Below is a small trained network, with its code and all its weights. Each question gives an input and a class and asks what happens when units are switched off, that is, made to give their printed mean instead of their output.

import numpy as np


def w(rows, s, z=0):
    codes = np.array(rows[::2]) - 128.0
    scale = np.full(codes.shape[1], s)
    scale[-1] = z or s
    return codes * scale


def f(y):
    return np.maximum(y, 0)


def log_softmax(a):
    a = a - a.max(-1, keepdims=True)
    return a - np.log(np.exp(a).sum(-1, keepdims=True))


def net(x, mask):
    res = np.array(x, float).reshape(1, 2) / 4 @ E
    y = f(res @ A[0][:, :-1].T + A[0][:, -1])
    res = res + np.where(mask, y, B[0][:, -1]) @ B[0][:, :-1]
    return log_softmax(res[-1] @ U[:, :-1].T + U[:, -1])


A, B = {}, {}
E = w([
[142,77,115,8,90],'x0',
[123,70,218,184,59],'x1',
],0.016)
A[0] = w([
[135,92,140,108,78,127],'neuron 1',
[142,121,156,116,100,255],'neuron 2',
[130,105,79,63,138,91],'neuron 3',
[125,180,71,116,170,183],'neuron 4',
[178,129,57,70,139,232],'neuron 5',
[103,125,177,175,106,153],'neuron 6',
[119,117,142,128,144,88],'neuron 7',
[72,170,65,163,172,233],'neuron 8',
[88,117,249,179,138,157],'neuron 9',
[141,81,160,93,48,127],'neuron 10',
],0.018,0.0056)
B[0] = w([
[131,72,212,134,135,191],'neuron 1',
[149,104,188,129,142,186],'neuron 2',
[64,104,123,134,145,209],'neuron 3',
[133,162,27,189,205,223],'neuron 4',
[59,138,130,128,194,242],'neuron 5',
[161,101,158,143,89,208],'neuron 6',
[128,115,130,143,146,131],'neuron 7',
[151,154,93,182,149,228],'neuron 8',
[199,37,152,172,6,251],'neuron 9',
[125,77,204,112,118,228],'neuron 10',
],0.015,0.02)
U = w([
[128,235,27,160,241,226],'0',
[135,183,139,84,118,43],'1',
[91,154,97,105,101,57],'2',
[34,103,110,102,208,2],'3',
[88,166,123,73,76,44],'4',
[247,75,185,140,30,225],'5',
[173,139,72,197,126,17],'6',
[111,63,206,60,157,130],'7',
],0.012,0.0052)

Each question gives the input, the list of numbers given to net, and the class t.
The units are the neurons (one row each of A and B). Each row of codes is followed by its name. A weight is (code - 128) times the scale printed after its matrix; where a second scale follows, it is the last column's (A, B and U).
mask holds one flag per neuron, in row order. A switched-off neuron (its flag False) gives its mean, the last column of its row in B, instead of its output. The means were averaged over made-up inputs and are rounded, as every weight is.
A unit's drop is (log p(t) with every unit on - log p(t) with that unit switched off) / (log p(t) with every unit on - log p(t) with every unit switched off).
most important unit: the unit with the biggest drop
top k neurons: the k neurons with the biggest drops, biggest first
drop of u: that unit's drop, to one decimal
input [3,2], class 7: most important unit -> neuron 9
input [4,-3], class 3: top 2 neurons -> neuron 8; neuron 3
input [8,-1], class 7: top 2 neurons -> neuron 4; neuron 10
input [7,-1], class 7: top 2 neurons -> neuron 4; neuron 10
input [0,0], class 0: top 2 neurons -> neuron 9; neuron 10
input [-4,-1], class 6: top 2 neurons -> neuron 5; neuron 3
input [6,-5], class 3: top 3 neurons -> neuron 3; neuron 8; neuron 5
input [7,-2], class 3: top 3 neurons -> neuron 9; neuron 5; neuron 3
input [-6,-1], class 6: top 3 neurons -> neuron 10; neuron 5; neuron 8
input [3,1], class 7: drop of neuron 9 -> 0.6
input [6,1], class 7: drop of neuron 9 -> 0.0
input [1,-1], class 0: drop of neuron 9 -> 0.4
